Below are the code and all the weights of a small trained network. Each question names an input and a class and asks about switching units off, where a switched-off unit gives its printed mean instead of its output.

import numpy as np


def w(rows, s, z=0):
    codes = np.array(rows[::2]) - 128.0
    scale = np.full(codes.shape[1], s)
    scale[-1] = z or s
    return codes * scale


def f(y):
    return np.maximum(y, 0)


def log_softmax(a):
    a = a - a.max(-1, keepdims=True)
    return a - np.log(np.exp(a).sum(-1, keepdims=True))


def net(x, mask):
    res = np.array(x, float).reshape(1, 7) / 4 @ E
    y = f(res @ A[0][:, :-1].T + A[0][:, -1])
    res = res + np.where(mask, y, B[0][:, -1]) @ B[0][:, :-1]
    return log_softmax(res[-1] @ U[:, :-1].T + U[:, -1])


A, B = {}, {}
E = w([
[167,213,32,77,154,111,195],'x0',
[134,121,128,125,127,131,129],'x1',
[185,179,59,165,142,179,29],'x2',
[123,182,188,2,178,143,62],'x3',
[135,114,124,121,124,131,127],'x4',
[207,166,163,109,30,27,104],'x5',
[133,104,118,115,124,127,124],'x6',
],0.0078)
A[0] = w([
[104,120,136,111,125,113,151,71],'neuron 1',
[95,114,162,125,120,111,141,43],'neuron 2',
[106,135,103,140,135,97,85,23],'neuron 3',
[95,130,103,124,148,172,157,90],'neuron 4',
[132,99,78,229,94,104,192,93],'neuron 5',
[140,150,87,139,135,142,71,1],'neuron 6',
[148,124,125,157,112,145,146,78],'neuron 7',
[140,161,79,97,149,115,167,31],'neuron 8',
[130,99,106,158,117,107,129,104],'neuron 9',
[135,134,132,84,146,110,227,88],'neuron 10',
[125,126,131,115,135,140,131,92],'neuron 11',
[122,113,162,118,139,126,163,70],'neuron 12',
[150,129,82,158,136,136,88,31],'neuron 13',
[75,103,185,96,127,91,205,65],'neuron 14',
[141,146,119,112,97,76,125,71],'neuron 15',
[189,141,167,145,122,104,140,162],'neuron 16',
[128,116,111,115,141,110,137,80],'neuron 17',
[111,145,140,112,132,106,104,109],'neuron 18',
[154,168,64,80,136,127,185,73],'neuron 19',
[153,131,135,128,91,81,128,66],'neuron 20',
[120,143,169,44,182,138,95,92],'neuron 21',
[132,142,142,82,139,151,108,56],'neuron 22',
[174,156,136,121,74,61,92,205],'neuron 23',
[61,96,107,140,247,202,153,129],'neuron 24',
[143,130,167,85,155,132,136,83],'neuron 25',
[176,148,96,162,142,168,49,49],'neuron 26',
[115,100,164,133,124,129,104,18],'neuron 27',
[131,140,144,88,119,106,101,84],'neuron 28',
[120,82,205,166,114,146,84,74],'neuron 29',
[127,148,136,110,152,131,102,88],'neuron 30',
[147,138,145,93,150,139,137,117],'neuron 31',
[95,110,163,119,125,113,176,67],'neuron 32',
[122,116,163,140,117,139,110,18],'neuron 33',
[118,134,101,138,137,100,135,129],'neuron 34',
[133,154,73,97,142,116,165,47],'neuron 35',
[135,116,119,112,119,117,125,61],'neuron 36',
[121,132,149,100,149,121,120,102],'neuron 37',
[94,89,170,156,123,131,71,60],'neuron 38',
[96,147,143,70,134,127,95,82],'neuron 39',
[156,135,164,121,62,104,126,121],'neuron 40',
],0.014,0.0019)
B[0] = w([
[139,123,104,121,126,133,114,148],'neuron 1',
[135,132,104,135,134,141,99,155],'neuron 2',
[132,119,110,130,133,140,117,142],'neuron 3',
[123,124,142,78,131,122,143,175],'neuron 4',
[156,120,150,205,59,106,179,235],'neuron 5',
[141,127,77,134,133,128,89,181],'neuron 6',
[135,118,133,147,115,119,139,152],'neuron 7',
[104,127,171,156,167,144,107,180],'neuron 8',
[137,136,137,152,111,122,149,162],'neuron 9',
[129,138,92,146,152,140,75,185],'neuron 10',
[134,133,128,127,123,130,137,137],'neuron 11',
[133,128,99,129,129,130,110,154],'neuron 12',
[135,127,87,139,124,123,93,176],'neuron 13',
[148,132,49,120,123,137,78,199],'neuron 14',
[118,119,137,83,136,130,140,169],'neuron 15',
[123,111,128,92,125,128,144,169],'neuron 16',
[123,143,131,133,126,128,124,137],'neuron 17',
[134,111,129,139,118,123,144,149],'neuron 18',
[98,140,189,158,179,140,101,202],'neuron 19',
[125,129,128,84,130,130,148,169],'neuron 20',
[145,118,137,189,76,112,166,204],'neuron 21',
[136,128,125,162,105,114,140,165],'neuron 22',
[115,127,132,43,137,132,159,215],'neuron 23',
[124,123,141,2,117,119,179,251],'neuron 24',
[141,127,124,159,107,115,144,161],'neuron 25',
[142,136,44,123,129,132,82,213],'neuron 26',
[116,143,152,150,153,132,126,153],'neuron 27',
[137,124,131,134,99,121,154,162],'neuron 28',
[96,144,176,165,186,144,100,190],'neuron 29',
[136,116,121,151,111,125,133,158],'neuron 30',
[127,121,133,155,113,124,139,157],'neuron 31',
[141,133,81,130,131,120,99,170],'neuron 32',
[115,130,149,143,150,137,121,147],'neuron 33',
[123,115,142,140,125,128,125,148],'neuron 34',
[105,130,174,149,160,143,103,178],'neuron 35',
[122,138,125,122,128,127,136,134],'neuron 36',
[140,128,131,148,110,128,142,152],'neuron 37',
[105,142,178,146,174,138,104,179],'neuron 38',
[141,121,137,168,102,117,156,174],'neuron 39',
[121,127,129,63,134,132,145,179],'neuron 40',
],0.032,0.013)
U = w([
[115,90,141,11,114,122,199,161],'0',
[172,84,147,212,32,89,195,38],'1',
[72,136,198,168,207,167,83,254],'2',
[168,117,2,126,123,142,46,47],'3',
],0.0088,0.00093)

Each question gives the input, the list of numbers given to net, and the class t.
The units are the neurons (one row each of A and B). Each row of codes is followed by its name. A weight is (code - 128) times the scale printed after its matrix; where a second scale follows, it is the last column's (A, B and U).
mask holds one flag per neuron, in row order. A switched-off neuron (its flag False) gives its mean, the last column of its row in B, instead of its output. The means were averaged over made-up inputs and are rounded, as every weight is.
A unit's drop is (log p(t) with every unit on - log p(t) with that unit switched off) / (log p(t) with every unit on - log p(t) with every unit switched off).
The circuit of an input: a set's keep is (log p(t) with only the set's units on - log p(t) with every unit switched off) / (log p(t) with every unit on - log p(t) with every unit switched off). Starting from the 12 units with the biggest drops (on a tie, the unit counted first), units are removed one at a time, each time the one whose removal leaves the highest keep (on an exact tie, the one counted first), for as long as the keep stays at least 0.8.
units of the circuit, in order: the units of the circuit, biggest drop first
unit that matters most: the unit with the biggest drop
k most important neurons: the k neurons with the biggest drops, biggest first
drop of u: that unit's drop, to one decimal
input [-6,-4,4,-5,0,4,3], class 2: units of the circuit, in order => neuron 29
input [-8,4,2,8,7,5,-1], class 1: 4 most important neurons => neuron 21; neuron 39; neuron 28; neuron 19
input [-5,-6,-8,6,3,3,-7], class 3: 2 most important neurons => neuron 14; neuron 5
input [7,-7,4,-7,-3,7,5], class 0: 2 most important neurons => neuron 23; neuron 15
input [-5,4,-1,-8,-6,8,-5], class 0: 4 most important neurons => neuron 23; neuron 40; neuron 20; neuron 21
input [-8,-2,7,-7,0,-8,1], class 0: 2 most important neurons => neuron 24; neuron 19
input [6,-1,7,-1,6,-7,6], class 0: 4 most important neurons => neuron 24; neuron 4; neuron 14; neuron 10
input [-7,0,-7,-7,8,7,4], class 0: 3 most important neurons => neuron 40; neuron 23; neuron 20
input [6,-6,-3,6,7,5,4], class 1: 2 most important neurons => neuron 21; neuron 24
input [-1,-5,6,6,6,3,5], class 1: 4 most important neurons => neuron 21; neuron 14; neuron 39; neuron 10
input [8,4,8,4,1,4,8], class 2: 4 most important neurons => neuron 19; neuron 8; neuron 35; neuron 14
input [-2,-3,-6,5,4,1,6], class 3: 3 most important neurons => neuron 14; neuron 5; neuron 32
input [-6,-7,3,6,-8,-4,-6], class 1: 2 most important neurons => neuron 21; neuron 19
input [2,-4,-8,1,6,-6,7], class 3: 2 most important neurons => neuron 14; neuron 10
input [-7,6,5,2,3,-3,3], class 2: unit that matters most => neuron 29
input [1,6,4,-8,5,-8,7], class 0: 2 most important neurons => neuron 24; neuron 4
input [4,8,2,-3,-8,2,7], class 2: 2 most important neurons => neuron 24; neuron 21
input [7,-2,6,1,4,2,1], class 2: drop of neuron 8 => 0.1
input [-4,-3,1,7,3,5,-7], class 1: drop of neuron 21 => 0.6
input [8,7,-4,-7,2,5,-8], class 2: unit that matters most => neuron 19
input [8,0,-4,5,-4,0,5], class 2: drop of neuron 19 => 0.1
input [-8,-2,3,5,2,1,7], class 2: drop of neuron 29 => 0.5
